Below is a small trained network, with its code and all its weights. Each question gives an input and a class and asks what happens when units are switched off, that is, made to give their printed mean instead of their output.

import numpy as np


def w(rows, s, z=0):
    codes = np.array(rows[::2]) - 128.0
    scale = np.full(codes.shape[1], s)
    scale[-1] = z or s
    return codes * scale


def f(y):
    return np.maximum(y, 0)


def log_softmax(a):
    a = a - a.max(-1, keepdims=True)
    return a - np.log(np.exp(a).sum(-1, keepdims=True))


def net(x, mask):
    res = np.array(x, float).reshape(1, 4) / 4 @ E
    y = f(res @ A[0][:, :-1].T + A[0][:, -1])
    res = res + np.where(mask, y, B[0][:, -1]) @ B[0][:, :-1]
    return log_softmax(res[-1] @ U[:, :-1].T + U[:, -1])


A, B = {}, {}
E = w([
[129,128,127,127],'x0',
[72,18,80,254],'x1',
[211,66,127,36],'x2',
[41,82,243,141],'x3',
],0.0081)
A[0] = w([
[146,161,93,120,74],'N1',
[126,94,118,152,58],'N2',
[184,151,104,118,113],'N3',
[97,160,111,152,98],'N4',
[131,172,93,164,79],'N5',
[108,112,98,157,119],'N6',
[70,155,118,191,174],'N7',
[177,198,190,148,35],'N8',
[195,124,33,159,47],'N9',
[92,191,122,150,61],'N10',
[154,42,142,127,21],'N11',
[93,167,137,82,36],'N12',
[160,72,160,81,224],'N13',
[84,133,188,137,36],'N14',
[85,208,120,164,195],'N15',
[129,95,150,61,10],'N16',
[156,3,106,103,246],'N17',
[95,92,153,116,17],'N18',
[149,79,207,123,42],'N19',
[59,101,156,92,9],'N20',
[137,162,80,137,71],'N21',
[147,177,156,132,45],'N22',
[171,232,175,81,119],'N23',
[84,127,168,112,63],'N24',
[153,156,94,153,45],'N25',
[150,156,85,159,43],'N26',
[136,151,82,141,49],'N27',
[104,146,160,137,183],'N28',
[113,45,109,122,87],'N29',
[118,101,100,172,49],'N30',
[142,132,100,189,3],'N31',
[149,146,166,86,38],'N32',
[88,152,158,125,148],'N33',
[91,96,91,124,45],'N34',
],0.015,0.0049)
B[0] = w([
[108,2,200,112,160],'N1',
[198,179,184,207,154],'N2',
[77,28,123,139,181],'N3',
[130,111,52,112,158],'N4',
[96,42,124,86,162],'N5',
[135,215,160,157,169],'N6',
[88,136,65,107,207],'N7',
[167,170,106,213,173],'N8',
[106,68,192,165,205],'N9',
[168,123,38,153,164],'N10',
[137,89,98,184,168],'N11',
[195,139,139,232,160],'N12',
[56,101,59,45,213],'N13',
[182,35,180,126,172],'N14',
[96,114,43,71,206],'N15',
[161,81,82,171,163],'N16',
[36,170,74,154,242],'N17',
[188,91,172,132,150],'N18',
[162,42,138,128,172],'N19',
[202,52,168,138,161],'N20',
[110,67,217,102,161],'N21',
[145,138,125,208,155],'N22',
[112,189,109,215,250],'N23',
[140,57,185,141,163],'N24',
[112,41,210,119,153],'N25',
[121,47,165,144,158],'N26',
[119,25,196,152,153],'N27',
[58,55,109,74,173],'N28',
[181,203,105,154,181],'N29',
[205,226,142,180,169],'N30',
[182,142,112,136,157],'N31',
[174,167,97,224,171],'N32',
[88,79,118,84,172],'N33',
[233,171,176,176,150],'N34',
],0.0073,0.012)
U = w([
[229,196,126,254,33],'0',
[168,39,193,141,14],'1',
[126,123,16,104,155],'2',
[111,133,97,148,254],'3',
[79,202,100,45,98],'4',
],0.0097,0.0058)

Each question gives the input, the list of numbers given to net, and the class t.
The units are the neurons (one row each of A and B). Each row of codes is followed by its name. A weight is (code - 128) times the scale printed after its matrix; where a second scale follows, it is the last column's (A, B and U).
mask holds one flag per neuron, in row order. A switched-off neuron (its flag False) gives its mean, the last column of its row in B, instead of its output. The means were averaged over made-up inputs and are rounded, as every weight is.
A unit's drop is (log p(t) with every unit on - log p(t) with that unit switched off) / (log p(t) with every unit on - log p(t) with every unit switched off).
The circuit of an input: a set's keep is (log p(t) with only the set's units on - log p(t) with every unit switched off) / (log p(t) with every unit on - log p(t) with every unit switched off). Starting from the 12 units with the biggest drops (on a tie, the unit counted first), units are removed one at a time, each time the one whose removal leaves the highest keep (on an exact tie, the one counted first), for as long as the keep stays at least 0.8.
circuit, biggest first: the units of the circuit, biggest drop first
k most important neurons: the k neurons with the biggest drops, biggest first
drop when u is switched off: that unit's drop, to one decimal
input [5,-1,-5,7], class 1: circuit, biggest first => [N14]
input [5,4,-6,4], class 2: circuit, biggest first => [N7; N15]
input [3,-3,-3,-5], class 1: circuit, biggest first => [N17; N1; N21]
input [-3,-7,-8,-1], class 2: 3 most important neurons => [N15; N28; N33]
input [-3,5,-8,1], class 2: circuit, biggest first => [N7; N15]
input [8,6,7,-7], class 3: 3 most important neurons => [N17; N14; N29]
input [-4,6,-3,0], class 0: 2 most important neurons => [N30; N13]
input [-6,2,4,-6], class 1: circuit, biggest first => [N9; N23]
input [-8,-2,8,6], class 2: 3 most important neurons => [N13; N17; N9]
input [-4,1,-8,-5], class 2: 2 most important neurons => [N15; N7]
input [-2,2,-7,8], class 1: 4 most important neurons => [N14; N20; N24; N17]
input [2,8,-7,4], class 0: 2 most important neurons => [N30; N2]
input [-4,7,4,-8], class 1: 2 most important neurons => [N9; N23]
input [5,3,5,-5], class 1: circuit, biggest first => [N9]
input [3,-6,3,4], class 0: 2 most important neurons => [N23; N32]
input [-3,-2,3,0], class 4: drop when N8 is switched off => 0.1
input [-5,-8,-7,4], class 0: drop when N23 is switched off => 0.3
input [0,5,-8,2], class 2: drop when N7 is switched off => 0.3
input [5,0,-6,8], class 1: drop when N20 is switched off => 0.1
input [8,-2,-8,-4], class 2: circuit, biggest first => [N15]
